Below is a small trained network, with its code and all its weights. Each question gives an input and a class and asks what happens when units are switched off, that is, made to give their printed mean instead of their output.

import numpy as np


def w(rows, s, z=0):
    codes = np.array(rows[::2]) - 128.0
    scale = np.full(codes.shape[1], s)
    scale[-1] = z or s
    return codes * scale


def norm(h):
    return h / np.sqrt((h * h).mean(-1, keepdims=True) + 1e-5)


def f(y):
    return np.maximum(y, 0)


def log_softmax(a):
    a = a - a.max(-1, keepdims=True)
    return a - np.log(np.exp(a).sum(-1, keepdims=True))


def net(x, mask):
    res = np.array(x, float).reshape(1, 7) / 4 @ E
    u = 0
    for l in range(2):
        y = f(norm(res) @ A[l][:, :-1].T + A[l][:, -1])
        res = res + np.where(mask[u : u + 8], y, B[l][:, -1]) @ B[l][:, :-1]
        u += 8
    return log_softmax(norm(res)[-1] @ U[:, :-1].T + U[:, -1])


A, B = {}, {}
E = w([
[101,189,97,76,123,43],'x0',
[69,106,147,124,67,119],'x1',
[166,135,106,179,27,111],'x2',
[190,162,140,12,56,182],'x3',
[90,161,98,136,146,54],'x4',
[99,171,253,207,134,115],'x5',
[65,169,80,183,114,175],'x6',
],0.0064)
A[0] = w([
[187,37,227,136,62,80,7],'L0N1',
[92,210,163,78,193,43,155],'L0N2',
[247,178,162,54,202,160,59],'L0N3',
[203,138,179,134,145,180,140],'L0N4',
[133,189,27,1,8,141,137],'L0N5',
[96,135,115,87,107,217,121],'L0N6',
[121,65,54,108,193,154,81],'L0N7',
[151,56,206,196,211,100,89],'L0N8',
],0.0062,0.002)
B[0] = w([
[167,156,43,81,61,28,170],'L0N1',
[158,182,207,43,118,100,207],'L0N2',
[164,158,153,236,176,159,194],'L0N3',
[179,97,118,102,198,136,172],'L0N4',
[2,186,183,54,165,165,254],'L0N5',
[95,161,123,53,167,50,169],'L0N6',
[136,56,76,116,92,80,179],'L0N7',
[118,188,88,98,89,140,188],'L0N8',
],0.008,0.006)
A[1] = w([
[139,160,105,78,55,62,244],'L1N1',
[94,157,98,208,123,152,4],'L1N2',
[216,178,85,143,128,183,70],'L1N3',
[136,99,176,87,63,204,181],'L1N4',
[155,109,129,33,178,145,112],'L1N5',
[90,210,186,31,62,193,147],'L1N6',
[153,114,89,175,93,211,36],'L1N7',
[213,95,254,177,55,72,55],'L1N8',
],0.0092,0.0023)
B[1] = w([
[161,127,164,60,186,144,210],'L1N1',
[83,152,147,171,66,146,146],'L1N2',
[174,169,112,127,97,187,153],'L1N3',
[68,166,108,118,213,144,165],'L1N4',
[78,146,184,124,133,103,203],'L1N5',
[2,190,43,84,201,76,255],'L1N6',
[67,163,60,137,97,92,141],'L1N7',
[116,191,34,66,200,109,164],'L1N8',
],0.0089,0.0097)
U = w([
[135,109,223,115,127,188,3],'0',
[75,183,113,62,192,92,234],'1',
[201,140,165,99,130,98,82],'2',
[90,139,196,195,83,118,78],'3',
[114,6,111,103,110,109,108],'4',
[204,143,113,118,122,186,68],'5',
[106,130,73,187,70,156,117],'6',
],0.02,0.0054)

Each question gives the input, the list of numbers given to net, and the class t.
The units are the neurons (one row each of A and B). Each row of codes is followed by its name. A weight is (code - 128) times the scale printed after its matrix; where a second scale follows, it is the last column's (A, B and U).
mask holds one flag per neuron, layer by layer. A switched-off neuron (its flag False) gives its mean, the last column of its row in B, instead of its output. The means were averaged over made-up inputs and are rounded, as every weight is.
A unit's drop is (log p(t) with every unit on - log p(t) with that unit switched off) / (log p(t) with every unit on - log p(t) with every unit switched off).
The circuit of an input: a set's keep is (log p(t) with only the set's units on - log p(t) with every unit switched off) / (log p(t) with every unit on - log p(t) with every unit switched off). Starting from the 12 units with the biggest drops (on a tie, the unit counted first), units are removed one at a time, each time the one whose removal leaves the highest keep (on an exact tie, the one counted first), for as long as the keep stays at least 0.8.
circuit, biggest first: the units of the circuit, biggest drop first
top k neurons: the k neurons with the biggest drops, biggest first
top k neurons in layer l: the k neurons of layer l with the biggest drops, biggest first
drop of u: that unit's drop, to one decimal
input [-4,-6,-3,5,-4,1,5], class 5: circuit, biggest first : [L0N3 L0N5 L1N6 L1N3]
input [-1,8,5,-4,-1,-2,2], class 6: top 3 neurons : [L0N2 L1N6 L0N5]
input [-8,-2,1,2,0,3,6], class 6: circuit, biggest first : [L0N5 L0N2 L1N6 L1N7]
input [-3,-3,3,1,-5,4,-3], class 5: top 3 neurons : [L0N5 L1N6 L1N3]
input [4,-7,5,-7,-1,-5,2], class 6: top neuron in layer 0 : [L0N2]
input [-5,-8,5,8,8,3,-4], class 5: top 3 neurons in layer 0 : [L0N3 L0N2 L0N4]
input [0,-1,-7,-8,-6,-5,1], class 4: top 3 neurons : [L1N6 L0N7 L0N5]
input [-4,5,-4,-2,7,-3,6], class 6: top 2 neurons in layer 1 : [L1N6 L1N1]
input [-6,-7,-4,-5,-8,0,-7], class 5: top 2 neurons : [L1N6 L0N5]
input [-1,-7,3,-3,2,-2,-7], class 5: top 2 neurons in layer 1 : [L1N6 L1N3]
input [-4,-5,1,-3,-4,-8,-1], class 4: top 2 neurons : [L0N7 L1N6]
input [-3,-6,4,-3,-1,1,0], class 6: top 2 neurons in layer 1 : [L1N7 L1N1]
input [-8,-7,6,0,-7,4,-1], class 5: drop of L1N6 : 0.4
input [-2,0,8,-7,8,-6,2], class 6: drop of L1N6 : 0.2
input [-6,-1,-2,-4,-1,-7,0], class 4: drop of L1N6 : 0.2
input [0,-1,7,-5,5,0,4], class 3: top neuron : [L1N6]
input [-5,5,0,-7,4,-4,-7], class 4: drop of L1N6 : 0.4
